Rows are numbered. After the first five, each row is followed by the numbers of the four nearest rows among all rows above it, by straight-line distance, nearest first.
In the rows, 128 means zero.
1: [142 132 115 107 145 182 142 108 100 143 113 116 156 100 104 106 108 134
 127 115 136 126 128 131 124 148 150  77 134 122 107 129 132 116 121 120
 142 171 105 137 105 140 100 126  92 162 113 130 123 119 139 132 103 170
 127 138 106 133 118 146 195 137 132 147 138 141 100 125 108 137 115 140
 102 110 142 126]
2: [132 131 105 141 110 160 170 120  89 103 120 145 117 110 140 137 154 164
 161 103 120 153 107 103  95 145 131 127 108 106  82 158 117 161 139 118
  58 188 139 126 132 143 141  88 135 110 160 169 151 145  92 122 106 188
 116 133 152 106 164 130 115 117 133 126 109 106 110 139 113 103  66 134
  90  74  80 136]
3: [110 116 146 125 182 123 156 120 152 209 107 186 133 146 100 120 119 114
 113 117 147  88 159 152 109 147 152 101 155 124 180  94 159 115 146  84
 180 122 159 115 121  90 120  87 144 135 113  61 115 163 177 110 103 165
 134  76  93 150 137 147 156 115 144 162 122 119 137 137 164 129 169 143
 176 144 139  98]
4: [132 136  81 130 124 184 156 115 134  64 128 126 136 145  94 131 143 127
 157 128 133 152 103 138 128 117  90 131 104  72  75 141 102 158 124 127
 127 172 161 117 136 138 146  84 127 108 126 156 148 118  96 139  78 191
 134  88 129 106 126 103 124 117 144  83 128 136  87 122  93 133 122 112
  78 115 138 140]
5: [ 93 154 146 121 123 105  93 120 117 174 108 132 126  92 116  89 113 159
 132  99 181 141 225 114 154 141 143  91 192 177 150 135 207 133 149  97
 174 126 137 115  73 169 134 108  88 188 145 162 151  95 168 127 146 126
  50 119 142 161 149 199 191 162 116 141  86 136 146 114 166 103 135 114
 109 132 170 133]
6: [137 132  84 128 134 198 165 102 125 170 130 142 107 139 102  92 111 132
 124 109 130 151 129 151 130 144 112 122 118  93 120 145 129 129 165 106
 162 132 130 153 141 131 126  63 105 119 115 102 148 144 146 148  86 164
  95  64 143 126 135 150 146 124 118  96 120 162 124 107 131 152 103 148
 113  96 130 143] : 1 4 2 3
7: [161 139 112 142 122 169 147  85 123 110 138  96  96 123 110 111 123 172
 124 142 143 172 123 138 119 144 140 107 106 139 126 130 137 130 156 105
 116 143 148 149 118 103 108 102 114 144 119 157 141 122  79 159  95 196
 115 119 140 111 159 145 122 100 127 153 115 144 110 132  99 114 143 145
 106 128 145 105] : 1 6 4 2
8: [175 133 136 147 107 129 123  76 110 138  87 148  96 127 125 109 125  88
 135  84 142 122 136 133  90 109 127  80 130 109  94 139 144 141 164 138
 135 144 159 139 129 129 107  80 162 102 146 141 154 137 181 108 123 127
 126 151 101 156 129 117 124 126 131 119 163 102 128 120 121 125 141 127
 143 105 128 142] : 1 6 7 2
9: [115 147  87 130 183 148 151  97 161 171  99 140 141 102 122 147 135  88
 124 178 135 126 116 150 119 132 141 132 120 112 147  91 136 102 121 119
 167 144 152 136 120 117 123  86 155 128  86 110  82 140 130 130 148 196
 193 101 108 136 171 106 134  95 142 171 127 120 128 126 123 116 174 138
 138  72 173 107] : 3 1 7 6
10: [135 128 127 184 126 150 139 117 116 137 151 156 130 136 116 109 142  86
  92  58 130  93 131 117 124 117 122 131 145 103  84 164 103 144 145 132
 105 117 129 123 134  96  92  87 139 111 142 130 163 108 172 129  90 170
  85 150 124 116 116 136 144 153 131 108 156 137 111 103 143 184  93 119
 115 149  97 163] : 8 6 1 4
11: [181 126 117 199 154 107 172 143 141 172 100 168 111 149  97  96 151  75
 100  67 138  92 163 124 117  96 123 142 150  70 113 137 135 139 169 136
 133 113 155 113  87 113 115  76 119 126 144 103 173 120 187 113  90 105
 134 148 159 126 119 170 142 142 139  75 164 113 123 133 144 159 113 131
 160 122 121 122] : 10 8 6 3
12: [ 85 156  71 124 131 157 180  87 100 123 115 125 135 110  88 108  95 133
 142 180 123 137 106 156 121 137 129 122 114 144 137  99 123 111 155 102
 166 152 152 133 119 151 124 124  82 135 128 127 133 127  93 171 110 197
 143  93 101 139 136 149 144  83 113 181  88 119 134 101 131 119 154 137
  86  92 140 115] : 7 1 9 6
13: [111 130 145 141 131 173 137 106 111 132 131  73 143 160 127 132 126 135
 165  90 126 145 162  93 151 124 158  81 167 136 129 166 154 138 121 109
 168 157 117 141  88 128 110 149 121 155 145 122 120  77 138 123 131 141
 107 160 118 131 160 153 154 158 126 125 125 101  92 117 159 105 145 135
  93 131 141 152] : 1 7 5 8
14: [106 140  68 197 186 194 173 101 153 204 144 156 127 152  76 120 157  74
 107 134 145 132 155 150 130  91 129 118 160 141 141  99 127  82 138 103
 200 130 136 141 135  97 108 113  85 140  73  57 117 128 158 134 109 204
 118  85  96 127 158 195 162 101 113 127 103 136 120 103 159 162 165 146
 158 136 197 153] : 3 6 9 12
15: [122 109 128 159 184 153 161 133 173 213 113 196 124 109  49  89 161  63
  97 138 142 118 156 142 102 138 136 103 133 147 179  85 149  97 145  90
 197 140 139 156 137  70 134  86  83 145  82  64 147 168 199 101 126 190
 135  53  84 126 164 142 171 113 150 184 101 159 158 155 151 150 185 145
 168  91 184 142] : 3 14 9 6
16: [167 135 126 127 159 133 131 128 135 167  87 211 117 165 107 105 151  75
 109  75 134 108 122 136  78 122 102 122 139  59 115  82 147 174 158 121
 105 109 198 111 159  98 113  38 178  63 135 135 188 173 173  90 126 102
 131  87 120  82 127 140 108 139 160 122 141 135 130 128 141 135 111 122
 143  87  99 185] : 8 11 10 6
17: [132 126 165 158 202 118  81 167 151 236  99 154 139 124  82  96 140 107
  59 114 184  82 211 114 145 119 143  83 154 203 198  87 152 133 114  79
 191 108 145  92  79 117 112 109 106 156 154  93 116 123 230  85 140 162
  87 122  87 117 145 156 175 140 130 154 100 133 131 110 137 115 203 148
 166 141 186 140] : 3 15 5 14
18: [158 141 145 157  68  85 153 180 119 171 143 168 157 152 125  86 166  89
 100  64 124 106 171 120 130  87 127 133 136  88 126 162 101 148 150 147
 115  64 145 111 108 133 146  97 126  93 185 163 181  84 168 121  65  94
  67 148 161 121 106 174 112 192 110  89 121 112 102 105 145 163  70 104
 136 179  88 153] : 10 11 8 16
19: [158 165 139 104 113 137 108  78 142 146 111 134 103 124  94 116  97 186
 143 140 137 134 152 141 134 116 175  79 142 137 160 103 177 141 127 113
 115 161 165 109 105 162 147 105 175 162 145 120 149 148 150 151 156 192
 127 105 122 145 160 135 155 119 123 159  95 135 140  79 108  91 138 154
 114  68 141 120] : 7 1 12 8
20: [172 150 119 109 109 106 155 118 137 206  63 201  99 128  98  96 130  74
 121  79 122 119 150 136 114 111 118  75 159 127 149 118 189 171 154 118
 115 103 117 118 123 118 118  77 130 109 143 139 168 141 167 122 111 118
 118 126 128 161 144 149 142 148 144 136 133  85 129 111 121 124 105 116
 141 127 105 165] : 8 11 16 10
21: [139 148 111 180  75 131 142 129  92 147 148 131 134 142 119 101 162 103
 125  54 126 147 149 136 123  74 136 149 139  75  65 185 101 184 185 142
  95 129 127 157 123  94 100 131 139 108 176 143 176  71 135 158  81 112
 103 132 109 131  97 182 116 171 144  61 144  89 139 110 151 182 123 109
 129 174 116 161] : 10 18 11 8
22: [141 103 117 166 171 159 136 130 145 165  99 164  90 148 102 115 144  96
 104 148 111 129 112 112  94 170 106 126 100  84 139 111 117 128 133  99
 132 169 183 105 132 114 126  41 139  87 123 111 121 193 148 115 118 164
 118  85  92 122 145 118 113 124 146 129 126 124 143 106 102 159 123 145
 146  90 164 123] : 6 9 16 8
23: [ 90 121 111 128 116 162 141 101  80 112  88  90 138 104 106 117 109 190
 136 130 186 178 120 124 138 116 166  99 148 131 118 165 149 107 153 151
 174 157 125 132  97 168 137 147 100 161 145 126 134  80 130 159 115 177
 139 157 124 136 129 161 131 119 134 128 111 139 128 116 147 125 105 124
  85 140 142 116] : 1 13 7 12
24: [122 129 115 155 123 128 141 123 151 211  90 185 104 145  93 107 136  88
 116 122 131 117 144 117  78 117 121  88 130 113 169 108 137 106 185  77
 159  88 161 142 155 109 104  83 108 181  96 114 133 142 172 147  87 162
 122 101 129 146 132 174 145 123 148 162 108  94 130 128 154 151 167 162
 139  87 139 114] : 3 15 20 6
25: [156 152  66 133  74 159 168  96  90 108 159  65 112 122 122 130 101 170
 181 103 155 165  94 167 120 138 110 145 103  82  56 207  85 150 159 116
 119 186 121 132 124 134 122 114 107 125 120 183 156 101  83 164  97 136
 120 141 138 115 156 148  96 128 130 108 148  78 104 122 126 125  83 133
  49 119  94 149] : 2 4 7 23
26: [ 82 163 119  96 130 132 113  73 153 156 108 123 120 122 105 104 111 148
 146 167 158 142 141 136  69 135 115  98 148 157 176 117 215 118 153  90
 176 152 139 113 111 136 149 115 119 168 140 119 104 149 131 146 152 147
 124 118 131 145 139 184 166  78 147 176  75 101 143 113 120 119 166 152
 128  81 120  99] : 19 12 24 9
27: [171 153 137 149 101  93 133 143 121 221  87 221  97 134 132  86 122  44
  71  80 160  99 179 131 119 100 127  88 177  90 160 134 153 109 174 112
 181 131 139 110 126 110 114  65 106 119 136  97 154 132 173 112 122 104
 109 126 127 153 108 168 137 135 142 113 180  73 110 120 165 165 110 112
 141 146 100 158] : 20 11 8 24
28: [169 131 114  93 171 143 146 117 159 178  65 160  81 146  71 139 117 117
 104 173 129 146 111 126  62 152 115  76 129 141 153  92 157 114 142 130
 142 123 165 107 148  89 132  71 137 144  96  91 135 186 159 127 130 178
 157  73 114 157 153 136 157  83 142 157 132 114 149 127 113  94 153 151
 147  43 148 106] : 9 22 24 3
29: [135 118 116 132 166 157 136 110 123 139 115 134 119 155 117 119 158 130
 118 124 117 115 119 144 105 155 133 136 137 108 147  89 134 127 144 109
 159 143 142 136 146  96 130 100 149 139 105  76 101 172 120 138 136 208
 137  96  78 119 154 127 162  79 137 173 116 128 140 108 144 124 136 156
 131  68 163 112] : 9 22 28 3
30: [105 175 133 142 102  87 114 130 152 195 129 149 139 128  96 105 114  90
 126  68 197 126 201 113 137 121 121  65 181 166 153 122 177 117 182 119
 176 103 143 127  69 133 118 158 104 186 161 117 150  96 177 135 127 113
  86 147 155 160 135 233 178 163 108 145 122 110 157 133 168 144 116 128
 157 179 124 153] : 5 27 20 13
31: [174 144  76  97 113 188 161 104  93  91 117 134 113 126 101 138 100 179
 167 142 115 178 101 126 138 104 116 110  79 115 110 149 128 147 153 107
  97 169 111 150 147 146 122  86 136 130 132 196 120 187  54 131 119 181
 130 102 145  90 162  83 118  99 131 165 107 122 111 121  90 100 122 135
  60  88  64 135] : 2 7 4 25
32: [170 116 132 189  60 121 174 182  93 135 103 179 106 193 146 136 154  68
 150  26 119  89 168 118  89  93  99 130 145  52  52 180 117 202 204 147
  68 116 125 104 180 106  85  84 126  40 194 157 189  97 157 116  54  76
  69 110 148 115 111 136  73 194 147  66 192  88 127 108 117 143  79  78
 141 143  78 153] : 21 18 10 11
33: [114 123 130 112 198 146 157 112 156 211 113 172 131 105  82 143 136  84
  93 174 154 114 124 143  89 130 154  99 114 127 168  71 141 108 148  87
 200 117 150 113 149 100 115  80 143 139  83  49 126 173 153  94 135 213
 167  81  90 135 158 134 151  82 150 131 136 140 133 125 155 123 169 150
 188  95 195 132] : 3 15 9 28
34: [170  95 127 139 167 142 142 140 176 151 107 172 124 148 104 139 155  64
 118 121 114 130 109 106  87 139 143 129 124 112 137  84 110 121 149 101
 155 150 152 136 160 108  99  75 159 112  97 131 118 167 193 105 140 150
 168  92  93 104 156  92 100 145 169 130 148 169 124 132 126 124 178 159
 134 120 161 131] : 22 9 29 33
35: [133 138 115 137  90 141 151 138 112 142  99 171 110 145 116 108 119 127
 156  86 130 142 146 120 123 110  76 107 123  76  73 169  94 147 180 104
  49 138 137 150 116 113 140  55 127  78 166 151 135  95 122 126  86 108
  87 126 147 112  86 175 141 149 122  72 157 102 114 100 143 158  98 116
 113 154  75 156] : 21 10 18 8
36: [115 156 100 132 117 143 132 133  98 145 117  99 140 132 129 113 111 149
 156  90 166 154 170 129 130 120 129 129 153 118  94 162 146 157 131 119
 141 150 102 136 123 125 135 122 131 147 154 166 155  88 126 134  98 131
 110 154 154 127 114 149 162 135 104 116 120 116 119  97 144 142 115 136
 109 138 104 143] : 13 23 1 10
37: [178 150 131 161 104 119 144 141 114 164 145 203 147 158 141  80 135 111
 113  68 130 111 153 110 138 105  96 143 142  95  75 179  83 170 180 141
  87 108 119 117 167 140 102  96 135  80 165 157 184 100 127 128  69 119
 112 137 149 150  97 136 112 151 109  85 152 111 116 112 173 164  88  91
 116 146  76 160] : 10 18 35 21
38: [ 80 140 117 151 176  98 112 112 181 176 110 128 118  80  64 102 126 152
 102 145 189 121 212 101 107 146 132 115 176 191 208  98 167  97 167  69
 233  77 119 116  83 134 156 155  99 227 124 121 103 141 168 127 151 163
  97 116 117 146 179 195 213 123 123 144  48 157 117 143 177 132 177 149
 155 129 211 110] : 5 17 26 30
39: [125 178 176 122 147  87  86 125 160 167  73 187 109 105  88 111 112 149
  94 141 169 139 151 118  85 143 136  84 167 196 199 118 183 131 121  84
 183 151 144 118  83 126 129  91 165 164 146 103 125 170 156 101 175 174
 151 108 116 137 161 131 193 106 128 165  63 138 145 110 115 105 163 164
 161  90 160  94] : 26 19 3 28
40: [140 125 148 148 123 143 151 154  65 123 123 158 124 155 114 105 153 116
 129  64 130 125 131 128 123 117 138 144 150 103  77 200 110 138 170 149
  84 154 131 134 116 106 134 105 147 114 107 155 149  79 128 156 102 104
  84 133 115 114 109 118 151 123 139 113 169 112 122 108 142 133 126 117
 108 173  82 155] : 10 35 21 36
41: [152 115  65 182  85 196 174 116  80  72 149 100 140 116 133 135 170 155
 147 146 134 171 101 145 127 123 154 165  97  66  81 164  51 123 177 157
 101 196 147 136 141 140 118 143 131 129 124 173 120  94 112 160 107 141
 165 126 123 130 125 110  94 126 148  87 173 138  88 109 112 149 130 142
  93 125 134 136] : 4 25 2 7
42: [117 108 106 114 106 196 226  82  77  88 153  75 121  96 110 140 133 232
 135 116 157 184 102 118 143 125 120 100 160 144 105 188  98  94 132 133
 172 167 152 182  86 104 110 127  97 175 120 144 129 109  79 161  60 158
 130 122 123 158 144 135 147 106 133 110  95 111 134 118 147 134 130 139
  57 129 124 133] : 23 7 25 1
43: [ 95 150 100  72 108 160 155  50 140 109 119 102 117 110 105  99  98 173
 136 158 174 170  93 114 120 135 134  90 133 148 129 102 110  85 153  99
 151 126 133 165 122 116 119 106  80 188 149  94 122 136 100 172 102 195
 107 118 130 143 169 168 154  88 129 161  68 119 139 134 139 125 158 152
  78  78 150 109] : 12 7 26 23
44: [169 122 136 121 168  97 154  89 142 205  84 148  90 163 125 113 121  87
  95  96 107 106 143 121 106 120 155  98 148 115 126  98 169 136 160  92
 167 140 163 130  83 132  99  83 137 134 129 118 149 121 162  95 129 168
 120  94  83 136 126 174 171 144 146 147 104  84 157  87 134 136 117 113
 165 139 154 151] : 20 3 8 24
45: [ 95 144  88 104 155 195 146  55 122  96 142  86 152 102 136 126 105 211
 135 177 175 166 129 139 115 145 126  88 157 131 135 112 137 101 157 126
 184 165 103 139 102 162 144 172 100 210 109 125  91 108 113 135 156 205
 142 133 152 178 169 147 187  75 133 152 109 111 101 123 162  79 134 128
  93 133 178 117] : 23 43 12 1
46: [143 128 145 141 154 132 171 148 184 201 113 183 128 119  64  95 123  78
 120 128 137 121 197 134  82 116 123  59 133 154 198 108 174 112 140  66
 201 122 161 115 123 109 125  77 105 176 117  82 158 134 194 139 128 191
 130 108 114 166 156 180 155 149 147 149 113 131 118 115 149 137 157 126
 181 144 163 115] : 3 24 15 33
47: [129 119  70 139 139 163 137 109  86 119 120 131 108 141 112 128 134 150
 163 134  99 177 121 127 133 112 110 152 103  90 108 131 105 126 141 123
 112 147 150 145 141 103 113 101 136 127 101 138 143 124 133 130 107 169
 104 119 130 120 131 145 120 139 120 104 106 129 113 115 110 144  88 119
  98 132 112 122] : 4 6 7 2
48: [147 147 118 130  74 153 157 120  78 119 129 113 151 104 145 100  99 188
 135 131 149 149 134 109 145  96 135 130 131 121  92 192 133 192 125 110
 156 131  84 119 113 164 140 143 113 150 151 179 142  96  79 146  98 104
  63 158 168 124 131 177 165 140 120 108 135  91  89 123 123 132  72 128
  83 156 103 127] : 36 25 23 13
49: [157 146 149 118 127 147 169 130 141 183  84 151 109 122 111 113 105 101
 108  95 165 122 147 125 138  97 125  62 131  98 129  90 168 138 129 140
 136 159 155 125 131 139 128  82 152 117 162 128 151 172 138 132 129 158
 136 139 151 128 137 125 151 146 143 145 124  90 135  95 130 113  90 150
 137 137 125 133] : 20 8 44 19
50: [188 145 109 170  33 107 177 161  86 118 139 149 150 153 145  98 148 107
 122  50 118 112 176  98 120  71  95 153 130  57  98 200 111 179 174 164
  70 102 139 113 150 115 109 118 109  83 193 165 197 118 101 116  54  75
  51 149 146 116  74 196  76 197  93  74 170 119 125 102 146 176 106 118
  96 176  82 156] : 18 37 21 32
51: [122 147 100 139 166 130 185  99 171 197  79 175 110 127  97  96 145 109
  83 149 122 122 163 131 107 106 112  81 126 104 142  72 149  95 147 108
 155 139 146 123 137 109  99  82 146  96 104  84 132 166 150  98 147 208
 177  69  88 134 167 117 163 115 154 159 135 163 127 108 122 109 147 144
 155  81 163 146] : 33 9 28 29
52: [102 155  88  96 140 225 146  69 115 119 151  87 138 136  93 142 125 196
 186 134  97 166  98 137 120 137 135 121 116 125 138  92  99  99 121 120
 150 181 128 121 135 135 148  95 142 123  98 130  96 170  89 154 120 225
 139  97  94 114 143 124 131 133 131 125  94 127 138 131 102  99 156 140
  94 100 132 110] : 12 7 47 29
53: [120 127 112 152 119 155 118 122  87 103 147  42 191 105 123 112 148 156
 121  95 139 135 192 125 148 115 160 111 169 129 147 173 123 147 119 121
 161 188 132 146  65 148 101 156 136 145 153 132  89  42 152 168 120 133
 113 173 146 116 113 142 145 142 140  92 150 100  84 109 176 142 139 154
  93 181 181 154] : 13 36 23 1
54: [ 98 143 131 157 155  94 145 113 166 205  95 160 142 111  80  58 141 133
 109 116 189 111 194 113  88 123 149 123 195 205 196 118 176 128 146  81
 231 107 126 121  93 101 142 104 114 214  66  91 130 138 198 112 162 129
  95 135 113 132 174 223 206 119 138 134  76 169 126 155 160 144 152 170
 187 131 196 133] : 38 46 17 39
55: [133 128 140 171 167 112 158 135 126 181  94 255 118 141 112 128 136  81
 118  67 153 109 169 131  75 126 123 140 115  87 103 145 118 157 140 115
  84 132 148 155 152 100 110  81 138 110 153 118 172 126 180 127 104 124
 134 111 119 127 144 164 122 129 136 100 143 105 135 112 133 167  96 129
 151 139 122 140] : 11 10 16 20
56: [112 134 138 161 200 140 157 159 164 209  98 219 103 138  74 111 163  46
 102 114 116 107 191 116 114 111 108  96 147 125 156  72 162  93 151  85
 184 158 145 119 151 104 108  42 125 138  73  65 139 166 184 107  92 180
 134  82 102 135 144 169 141 108 126 146 127 123 122 138 180 147 172 142
 167 113 193 104] : 15 3 46 33
57: [117 130 110 107  89 135 140  77  99  76 142 106 135 103 106  93  94 178
 148 149 164 179 121 117 162 114 172  74 131 142 141 169 161 136 160  99
 184 116 134 113  67 161 126 134  92 179 150 123 109 129 104 156 121 150
 120 163 136 135 115 166 175 140 151 159 113 108 108 103 136  78 112 117
 117 139 126 127] : 23 13 1 48
58: [107  95  54 118 218 182 148  96 126 126 136 147 111 155 120 150 131 148
 135 182 124 138  78 117 123 154 118 152  86 104 130 137 103 100  67 101
 134 145 153 123 136 142 147 143 148  93  73  99  73 188 134 139 135 177
 167  97 101 119 165  58 145  41 133 118 105 135 124  98  64 113 148 180
 104  70 170 107] : 9 29 52 22
59: [137 137 115 112 110 138 125 111  95 140 121 146 108 116 100 123 115 160
 158 113 144 148 136 107 148 106 122 127 136 127  76 185 104 149 147 129
 118 147 115 153 116 116  99  76 126 125 161 145 153 112 124 138  94 124
  82 133 139 137 153 160 138 106 117 102 123 117 154 106 146 132  98 125
  83 123  78 153] : 36 47 35 40
60: [109 157 136 165  97 118 159 130 111 163 148 146 151 143 100 107 154 105
 131  50 165 124 172 126 113 116 133 114 203  99  95 159  99 139 170 145
 113 125 119 137 118 114 144 104 114 113 180 152 154  71 160 113  87  99
  66 184 164 108 114 182 157 148 133  91 152 101 114 140 137 161  84 133
 124 168 103 185] : 18 10 21 36
61: [174 127 113 148 133 141 137 126 131 150  94 155  91 121 138 124 152  91
 125 103 114 137 123 154 123 103 138 111 120 138 108 146 143 170 145 125
 161 167 133 145 114 117 111  72 169  96  89 131 144 137 152 142 135 152
 173 121 107 116 139 126 120 119 164 112 153 131 119 112 139 131 117 114
 101 105 122 138] : 8 34 49 47
62: [179 127  85 193 133 130 140 181 149 140 137 212 123 152 117 160 188  50
 107 118  92  85 128 122 101 116 110 192 124  65  83 123 108 162 169 156
  84 127 127 148 165  70  86  90 161  67 115 122 144 159 188  96  68 121
 136  60  99 104 115 111 118 116 131  81 170 147 134 124 128 170 104 135
 139 106 107 138] : 55 16 10 11
63: [157 127 170 137  60 110  90 169  82 135 138 117 152 122 161  93 141 133
 152  94 134 133 193 100 160  80 141 106 171  92  75 169 133 197 158 169
  92 138 130  94 100 122 123 129 131 123 191 188 175 136 150 139  65  42
  74 191 185 118  92 142 102 157 118  94 160 130  99 123 137 144  93 120
 104 189  54 147] : 18 50 60 37
64: [134 119  99 115 145 209 160 116  95  67 192 113 142 117 110 175 140 150
 167 147  98 164 102 106 156 150 129 157  91 112  66 149  73 123 116 160
 107 170 132 142 144 136 110 102 140  84  92 153  82 145 109 148 102 174
 146 114  94 114 133  86  81 107 160 110 137 131  94 116  84 104 154 143
  80  88 116 123] : 4 41 52 47
65: [101 164 133 121 134 135 131 101 124 159 107 134 137 126 104  97 125 137
 141 124 122  94 172 112 141 125 151  98 168 142 115 144 147 123 150 113
 185 146 103 145  93 149  94 106 130 137 165 116 148 109 139 122 133 128
 107 140 125 147 141 148 197 132 158 152 106  92 128 119 166 104 132 160
 116 104 127 139] : 13 1 36 59
66: [129 144 151 158  91  51  98 158 127 223  71 242 103 126 115  93 103  64
 106  77 161  52 181 105 100 103 108  60 166  87 145 148 168 155 177 124
 165  67 168 100 145 117 138  82  68 162 189 111 163 120 169 129 108 100
  85 109 150 145 100 219 181 167 130 139 127  95 137 143 175 164 131 119
 182 162  96 159] : 27 30 20 11
67: [168  99 107 218 111 128 154 165 122 176  97 191  90 147 110 110 179  59
 109  78 122  86 128 140  81 122 116 186 119  57  95 150  80 146 183 139
  60 143 150 135 207  88 101  61 159  74 149 140 150 119 159 121  47 116
 113 128 128  85 107 136  94 117 139  88 160  88 148 102 129 194 114 130
 123 154 115 151] : 62 55 10 37
68: [155 107 116 164 123 111 178 157 134 189 110 150 141 149 144 119 160  85
 100  80 114 105 144 123 105 115 101 161 149  77  91 159  93 153 163 140
 113 143 152 142 148 113  98  56 149 113 168 179 153 103 167  96  97 104
 103 129 123 112 115 115  79 137 128  83 144 122 156 122 130 208  78 113
 151 152 122 163] : 67 10 37 55
69: [107  96  73 164 145 156 186 114 112 155 142 156 125 153  71 119 119 118
 133 118 131 153 138 121  91 102  95 125 116  92  98 151 107 105 160 134
 104 122 142 164 154 105 110  77 124 126 138 122 148 101 118 144  66 172
  75  92 103 119 128 162 149 129 126 104 104 102 122  99 161 123 126 133
 107 120 133 134] : 47 6 59 10
70: [171 140  81 147 101 162 161 113  79  89 163 132 150 139 132 141 143  95
 189  84 126 140  92 117 130 173 112 161  92  55  62 205  94 158 152 133
  81 158 142 147 126 122 101  97 132  99 138 142 145 110 114 150  88 128
 140  94  99 124 138 109 103 144 133  87 170  94  86 104  98 159  81 109
  73 121 104 150] : 25 4 41 47
